B, the same points and some others measured another way; then each row and its match in B
B:
0: [ -35 -228  -57   81   59  186   42  112  -31  -99  -52   12   39    7
   57  175 -274 -108   67  215   61   -4   86  133   98  -99   42  124
   56]
1: [-223  110  -40 -122 -108 -155  -75 -202  291 -103  135    7   43 -148
 -105 -164  -94 -486  422  166  118 -177  -95   75  205 -114   62  164
  155]
2: [  92  -99 -161  -62   93  -80   73  232 -205  130  -19  254  -90   34
  153  203  -30  111   -4  -69 -253   18   11  -48   55  -39 -167 -129
   14]
3: [ 181  -23  -27  121  -60   75    0  195  229  -28  -77  179   85   66
 -144   68 -145 -176   56   -8 -130   46  129  -72   47   37  -14   63
 -122]
4: [-371  -72  -62 -231 -147 -264 -112  -87  261 -174  105  301  -52   14
    4 -159 -228 -268  197  206   80 -130  -63  -46  279 -154   72   -2
  115]
5: [  53   69 -167 -168 -120 -149   13   43 -399   80  141  107  118   21
  280   82   26 -504  392 -293 -350   26  -90 -199  -90  -10 -220  166
  214]
6: [  84 -232 -151  -74    0   52  248  246 -319  142    9  236  190  162
  192  273  -97 -104   69 -139 -338   84   46 -111  -25   40 -237  -16
   36]
7: [  45   20  131    0  171  175   85 -142 -673   75  200 -288   18  156
  225  166 -187  221  177  104 -131 -242 -328 -149   52  271   41   47
  -90]
8: [ 222  -91 -140  281  161  255   -9  174  398  -27 -120  -69   47 -226
 -222  169   25 -179   90  154   87   10  173  297   84 -120   41  187
  -71]
9: [ 257  140  403  152  139  222  161   56 -637  159   51 -146  -58  440
   16  169 -454  704  -63   78 -231 -243 -207 -303   55  458   48 -287
 -365]
10: [ -52  -53 -249  -58  -65 -224 -318  203  209 -201 -133  364 -320 -197
  136    9 -142 -289   17   91   41  112  160   41  100 -339   -3  122
  211]
11: [ -43 -238 -137  112  133  143   99  164  150  -59 -183   49  -72  -96
   -8  197 -301  -14    0  277   84  -11  189  334  101 -220   72    5
  119]
12: [-117  -84 -206  -53 -108 -231 -147  140  476 -138   47  377   28   16
  -36 -112  -11 -371  202 -168 -214  -48   93    7  128 -220   61  -68
   16]
13: [  40 -195 -129  -11  172   92  -68  -28 -203 -109   25   23 -104   64
  194  142 -142  183 -158  182 -159  -98 -211 -210   44  242  179  151
 -211]
14: [ 187  -88   51  -52   13  116  183   78 -431  103    4  114   75  263
   97  211 -244  202 -125   77 -267    2 -152 -400    0  413  -85   56
 -231]
15: [-122 -137  -74  -61    1   45 -100  -55   73 -130  150   50   79  -77
   17   39  -18 -262  175  220  127  -65 -110  -36  220  -31    7  263
  -11]
16: [ 501  -74  -96  449  423  400   64  315 -215   86 -335 -240 -277  -80
   52  416 -232  494 -246  116 -169  -11  158  270 -153   56  146  -51
 -162]
17: [ 104  229  100    6  -49  -81 -362   -3 -420 -125  102  -11 -264   24
  224    2 -205  -77  173   10  -22  -58 -143 -269   49   14   23  157
   37]
18: [ -20  112  -64   49   95  -13 -187  -96  -17 -115    0 -145 -225 -196
   62    9 -154 -140  200  209  100 -147  -76  132   91 -113  149  162
  122]
19: [ 140  -85 -201   41  116   40  -10  162  -70   59   12   74   -8 -107
   90  193   79 -117  112  -44 -152   12   10   52   30  -68  -95   86
   16]
20: [-173  -73 -236 -157 -115 -290  -41  158  284  -35   26  401   -5  -49
   52  -38  -32 -404  257 -136 -172   -5  126   90  121 -315  -99  -97
  212]
21: [ -36  -71 -101  -35 -111    6 -145   -5  352 -177  -12  163   35 -161
 -127  -13  -91 -439  101  291  197   64   35  -62  180  -37    5  378
   13]
22: [  27  328   26  195   91  -64 -416  -57  128 -179   -6 -219 -392 -287
   -5  -97 -163 -160  327  142  208 -196   12  275  129 -314  220   78
  182]
23: [-128  226  118 -109 -229 -257 -470 -102  -12 -305  127  178 -246   61
  103 -235 -307 -300  214   85   65  -92 -124 -337  165  -36  147  173
   44]
24: [-392   59  -45 -266 -169 -265  -45 -232   -8 -119  235   61   68   15
  133 -189 -183 -520  510   23  -51 -221 -163   -9  163 -153   51   62
  276]
25: [ -55  -89 -132   71   88   70 -193   38   73 -160  -16  -36 -153 -222
   75   96 -115 -213  139  246  186  -28   43  208  142 -250   78  226
  149]
26: [ 382  121   81  148  113  163  -89  122 -403   79   61  -62  -49  112
   72  181  -32  180    8  -73 -218  -31 -140 -301  -21  292  -50  102
 -260]
27: [ 367  121   58  140  -19  112 -279  121 -330 -107  -36   31 -171   91
  126  126 -190    2  -83   11 -136   77  -77 -417  -54  260   32  287
 -207]
28: [  14 -127   22   92  245  117  137  160 -240  114   30  -15  -74  100
   75  222 -170  407   45   82 -108 -180  -29  183  153  -63   -9 -281
  -58]
29: [-106  -98  -72  -85  -96   45  -73  -59 -209 -162   12   -5    5  -54
  190   76 -287 -420  196  212   75   29  -31  -66   44  -52   13  360
  203]
30: [ 131  307  117  173   75   58 -331 -152  -82 -139   89 -302 -222 -140
   -7  -59 -134 -106  278  139  114 -210 -156   -6   86   17  206  210
  -28]
31: [ -11  -46  -29  -86  -81  -53  154   36  -57    7  -42  178   68  179
   34   39 -313 -111   72   24 -251  -48  -18 -173    6  145   17  -21
  -24]
32: [ 142 -244  -70  126  187  302  246  151 -163   48 -225  -45  -34   -7
   22  330 -349  203 -172  344    7   32   92  129   13   95   23   88
  -32]
33: [ 307 -212 -160  111  195  102  326  343   33  249  -82  263  145  227
  -65  280   28  345 -162 -205 -536  -23   49  -80  -26  231  -91 -298
 -340]
34: [ 182 -139  -11  121  147  182  325  216 -151  172 -143   59   54  172
  -23  263 -287  281  -72   52 -259  -46   82   52  -12  136  -38 -188
 -119]
35: [ 238 -201  -19  235  394  362  160  217 -501  146  -74 -203 -122   24
  165  432 -164  539 -110  169  -74  -88  -12  205   31   38  -11 -105
 -106]
36: [   8  -77 -100   -3 -144 -122 -152  312  316 -123 -193  458 -170  -56
  -72   50 -265 -204  -48  144   89  173  285    6  159 -267 -102   27
  102]
37: [-478 -311 -262 -222   85 -283  261  111  523   72   70  410   62  -28
  -77  -13  -29  -16  214   73  -91 -219   93  431  348 -408  -31 -463
  171]
38: [  67 -261 -201  -14  179  233  303   56 -202  122 -115  -66   71 -144
   70  343 -132  -41  -17  317   15   42    8  159   26   55 -114  220
   89]
39: [  62   66  -34   87  122   34 -201   -8 -186  -62  163 -128  -78  -42
  145   51   10  -75  256  -55  -98 -167 -143    9   75  -48   84   81
  -15]
40: [ 108   92  -45  -59   78  -77 -212  -73 -389  -48  172   -5 -151   69
  241   38   -6   58   75  -58 -248 -141 -304 -347   27  226   76  124
 -141]
41: [ 336   99   53  194   77  217 -190  208 -381   55   95 -113  -24  -94
   83  252   72 -105  210  -25   58   73    3  -46   67  -55 -222  241
   -9]
42: [ 143  -31   33  150  -58   76   24  234  207  -39 -114  191   41  126
 -138   68 -280  -86   44   -2 -126   21  182  -14   54  -20   15  -56
  -87]
43: [  92  140   38  138  -28   39 -233  107   41 -136 -165   -2 -288 -192
  -29   56 -330 -172  114  273  250   43  163  127  101 -226   24  182
  178]
44: [  18  299  345    7 -210 -133 -295    9 -313 -145  144  106 -158  326
   90 -157 -448   14  225  -68 -108 -154 -116 -399  112   90   77 -103
  -75]
45: [ 352   52   90  212  230  291  -82   66 -443   36  -30 -226 -174    2
   72  266 -152  343 -102  203  -12  -58 -142 -135   19  258   44  166
 -226]
46: [ -48 -200 -155 -138 -130 -208  -40  282   44  -59   11  550   18  241
  149   42 -149 -102  -28 -186 -356   71   79 -264   75  -49  -93 -143
  -56]
47: [ 325  -46   95  -26   61  149  232  206 -860  249   68   70   89  355
  269  354 -182  318  -56 -140 -427   32 -162 -444  -88  405 -259  -52
 -188]
48: [ -36   -6  115   51  104   66 -141    7  -68  -38  226  -17  -14   65
  -21   35  -29  144  182  112   61 -207 -160  -26  282   -4   29  -46
 -157]
49: [-159 -190  -97  -43 -112 -115   16  217  483  -85  -43  431   70   63
 -150  -16 -186 -210   88   75  -20   10  194   80  230 -223  -39 -119
   17]
50: [  -8  -33  -18   -8    4  -36  -47  119   69  -29  -38  192 -114   -8
  -34   66 -202   17   25  176   38  -28   38   -2  174  -69  -23  -18
   -2]
51: [  -2 -247 -299  -30  -17   17  422  204  150  110 -238  197  196   -1
   29  201 -252 -371  120  -43 -314   85  257  237 -120 -114  -90  -22
  228]
52: [ 383   67   39  286  202  293  -40  128  -22   96   64 -182   66  -67
 -157  209  129   79  106   27  -32  -65  -47   19   86  142  -37  137
 -264]
53: [ 440  129   90  248  173  207  -63  231 -310  130  -39  -72 -130   30
  -13  250  -56  293  -29   -4 -115   -8  -14 -108   10  158  -87   14
 -220]
54: [ -55 -141 -274   29  -72  -60 -197  195  199 -182  -47  200  -26 -171
  144   58  -59 -581  247  -62  -29  106  213  187   31 -406  -21  206
  282]
55: [ 150   83  178  170  186  315  187  -89 -462  128   87 -421   87   72
   33  196 -233  133  266  128  -47 -229 -157   86   20  190   50   41
  -47]
56: [  31   -1  102  115   52   84 -187  122 -111  -72  132   17  -62   57
   40   72 -118   39  181   49   55 -106  -19   17  200 -120    3  -19
  -51]
57: [-262  -45 -134 -225  -41 -163  107 -122 -220   -9   93   35   15  -17
  231    9 -218 -318  338   52 -124 -140 -108   53   57 -112  -13   36
  296]
58: [ 357  131  119  250  192  212 -264   97 -355  -26  110 -184 -156   41
   76  160   -9  250   34   -1  -77 -112 -161 -181   55  183   65  110
 -276]
59: [ 458  129  201  299   56  312  119  204 -557  131  -21 -198  122  309
   90  244 -286  104  145 -245 -388  -37   14 -187 -184  268  -33  -25
 -178]
60: [   6 -164  -87  126   85  177  258  126   99   -5 -319  -24  -64  -60
  -49  193 -500  -54    0  308   33    0  242  337  -15 -126   93    2
  183]
61: [-222   80  176  -84   12  -78   16 -136 -246  -17  203  -64  -35  173
   86  -64 -312   88  318   90  -46 -317 -199  -12  195    1   96 -188
   42]
62: [ 153 -135  123  -63  -57   83  286  226 -222  185   28  328  208  360
  -74  202 -212  235 -102   30 -244   40  -37 -378  126  337 -241 -127
 -288]
63: [  59 -298 -295   98  277   46  135  354  139  106 -152  231 -112  -93
   49  292   -1  243  -93   29 -162   -9  189  348  103 -259  -66 -250
   14]
64: [ 361  -45  168  271  269  405  291  148 -355  195 -112 -209   19  184
  -92  337 -304  548 -146  205 -133 -111  -39  -14    9  349   19 -105
 -306]
65: [  -2 -126  -81  181  193  167 -271   81  114 -182   28  -78 -166 -201
   22  122  -46   -7   80  270  244  -80   22  240  218 -236  128  164
   -5]
66: [-253   62 -120   -3   11 -198 -356   22  150 -216   54   51 -299 -235
  150  -89 -148 -310  371   78  167 -142   77  332  202 -542  118  -15
  354]
67: [-193   -4 -182  -92  -62 -164 -241   11   -2 -172   65   80 -138 -191
  223  -25 -103 -491  363   24   54  -36   37  162  101 -382   10  163
  355]
68: [ 524   76  254  282  179  345   53  226 -572  129  -86 -101 -101  304
   19  307 -314  598 -236   45 -238  -22  -78 -341  -55  463   -9  -44
 -418]
69: [-203 -235 -123 -289   -6 -146   94   55 -318   37  135  315   14  135
  246  133 -121   38   35   85 -154  -38 -156 -202  170   34 -155  -44
   48]
70: [ 298  -73   67  181  208  184  175  326 -273  229    2   87   19  213
  -12  295  -76  470  -55  -93 -273  -66   27  -32   74  122 -139 -294
 -252]
71: [-202   10   66  -61  -69   44 -125 -146 -236 -157  148 -141   -6  -67
  140    5 -270 -365  374  252  224 -105  -93   44  169 -145   24  270
  241]

[ -50 -191  154  619  260 -411   68 -100 -190    7   -2  178  189  188
 -276  -14  196  251  247  429  -82  317  411 -239 -434 -302  353  237
  -19 -137  588] => 53
[  73 -138 -748  120 -225  193 -291    6 -179  343 -594 -279  210 -312
  142 -157  -93 -338  330  172 -163  -92    0  -68 -318  -75  -42   78
  192  -45 -343] => 12
[-284   37  -16   91   15 -105  -94  385  -13   83 -108 -102  249   83
 -151 -200 -254  158  462  182 -299 -225  171 -381   -6  -16  -68 -189
 -319 -250  257] => 57
[-195  316  291 -300  -59  -36  557  197  199 -160  562 -255 -531   12
  433  -83  245  473  469 -192 -444 -353 -294   37  371  -41   -3 -636
 -171  -43  241] => 44
[-126  201  178 -151  -92   97  203  391  259 -141  206 -132  -61  113
  353  -47  163  271  498 -337 -292 -342 -140   80  263   92 -284 -442
 -162   87  244] => 62
[ 298 -361 -331 -234  -68   35 -196 -155  -55   83 -275  182   52 -263
  -42  201  -12 -242 -142  -76   91  206  129  340 -402   58 -200  344
  185  184 -161] => 8
[ -14  -29   59 -576   28  -85  146  157  190 -301  225  -14 -223 -126
  145  113  -78   78  126 -428 -360 -285 -113  106   31  -11 -303 -265
 -293  -29   -4] => 55
[ 269   21 -283 -260 -296  340   67   50  138  119  -65 -147 -108 -113
  229   89  311 -102  -11 -416   83  -76 -113  545  -33  271 -400   56
  457  158 -198] => 18
[-374  282  501  -59   61  -15  513  167  314  -96  471   83 -137   28
  426  129  112  328  422 -154 -302 -373  -59  128  403 -181   56 -391
 -281  332  290] => 47
[ -49  286  405   94  115  289  519  223  253  -69  317 -214  -21  243
  171  -15  300  407  515 -212 -169 -266   96  197  401   74  149 -211
  -45  131  370] => 17
[  11  294 -147 -164 -338  256   -9  194  394  286  109   90  -66 -148
  718  118  191  -19  165 -360  -43 -357 -381  445  221  140 -711 -306
  355  291 -224] => 69
[ -40  196  169  278  147  193  353  204  173 -119   78 -260   90  176
  347  -83  287  277  726 -147 -337 -288   24    3  221 -130  193 -290
 -140  129  324] => 2
[ 199   80   78 -327   -2  378   13  164  373   87   53  141  197   -5
   88  224  -23  -30  -33 -471   86 -239   89  495  175  287 -525  143
  168  193 -112] => 21
[  19  -96  124  189  340  -48   59   16   90  -42  -55  151  239   -9
  106   78 -121  121  455  133 -276  -84  217 -117  -74 -258  189   12
 -312  129  238] => 19
[ 404  -74 -252 -214 -362  213  220  -18   31  -80   21 -238 -392  -54
  374   55  686   50  108 -454   78  140 -242  614 -130  254 -255  -87
  520  227   23] => 22
[-245   49 -319  319 -126   13  -53   36 -154  500 -246 -107  140 -193
   80 -186 -149   11  421  573 -159  -75   86 -237  -86 -163  209  -46
   50  -51  -15] => 46
[ -74   28 -222   33   -1 -227  -96  -44   28  198   52  100  -30 -171
  127    7  -96  -16   43  129 -239 -133  -50 -111 -229 -209 -260  -54
   92 -242  -89] => 49
[-427 -205   -7  -12 -120 -172  213  141 -346   10 -131 -217  -25  -81
 -404 -173 -125  118  355  412 -199   78  347 -269 -134  -82  561  -11
 -361  -21  316] => 59
[ 265   18   -5 -366  164  336 -151  292  348   16  -82   79  248  -34
  175   93 -261   25  321 -326 -166 -306   20  171  176  216 -454  -80
 -175   88  -75] => 15
[ -88  323  492  265  126  318  593  338  165  -76  313 -387   63  455
 -116 -156  391  548  610 -136 -120 -216  271   90  440  201  305 -158
  -27  -38  595] => 36
[-205  201  547  331  208 -284  482 -114  135   17  598  202  -40  298
 -323  153  322  401 -203    5   31   21  363  134  -17 -132   38  237
  245 -230  480] => 43
[  44  144 -274 -538 -271  107   -1  -44  340  130  170  132 -230 -375
  551  260   20 -236 -226 -524 -121 -371 -369  504   27   12 -764 -137
  302  167 -516] => 7
[-103  104   34  -22  -24  -47  378 -231   24  169  294  -28 -240 -126
    8  101  178  102  -94   49  -67  -58   88  225  -32 -135  106  107
  255  -40  -18] => 68
[-191  -23   72  -59  168 -149  239   34  -90  -17  119 -138  -78  -53
 -189  -95 -165  213  310  228 -345 -129  195 -255  -25 -173  309  -97
 -303 -236  186] => 42
[ -43  129 -369   52 -438  207   56   91  135  129 -137 -170  -33 -156
  582   48  417 -192  210 -383  -68 -235 -263  400  -38   -6 -392 -163
  403  306 -201] => 20
[  12  -23  154  -28  560   20  593 -455 -119   50  275 -200 -194 -189
 -341   47 -195  211  158  398 -345  -78  388 -120   13 -394  881  245
 -217 -249    4] => 16
[ -45  -65 -136  -93   53 -273   68 -164  -64   70  141   38 -136 -147
 -195   60  -55    9 -170   73 -181  -28  113  -39 -294 -175  -82  142
  106 -336  -45] => 64
[ -47  -63   37  -93 -116   32 -117  126  121  229  -29  289  229  -17
 -186  162  -86  -43 -161  -60  182   13  245  267  -95  196 -391  274
  174   99   57] => 38
[ -10 -115 -368  407   62 -365 -221    8 -249  181 -200 -107  100    2
 -171 -233  -11   89  273  425 -278   97  122 -454 -486 -241   17   15
   68 -521  190] => 28
[   4 -108  -89 -232  -32 -136    6  -56  -93  277   87   99 -165 -195
 -203    5 -183  122  -44  340  -39   99  113  -13 -157   52  -24   82
   54 -179   28] => 11
[-216 -116  112  319  118 -403 -119   -5  -80  276   33  401  180  -27
 -153   32 -182  173  109  553  -59  166  270 -243 -283 -218   28  116
  -79  -73  345] => 67
[-147  176   41 -302   94   85  417   37  136 -135  261 -304 -232 -124
  161  -14  -22  129  293 -227 -451 -424  -52    7  200 -162  102 -266
 -208 -118  -79] => 34
[ 158  -46 -642 -293 -210  326   59 -141   45   53 -304 -336 -193 -501
  696   39  103 -347  368 -282 -351 -314 -352  293  -76 -200  -43 -214
  108  317 -558] => 33
[ 140  -27  -61 -240  -13  -33  181 -204   78  147  214  124 -319 -249
  250  154   97   86  -23   21  -74   18 -107  287  -70  -63  -96  -23
  194  100  -91] => 35
[ 210  128  -67 -308  -98  327  160 -105  323  200  173  103  -59 -165
  246  279  141  -98 -223 -411  108 -204  -50  630   97  153 -448  172
  435  205 -313] => 25
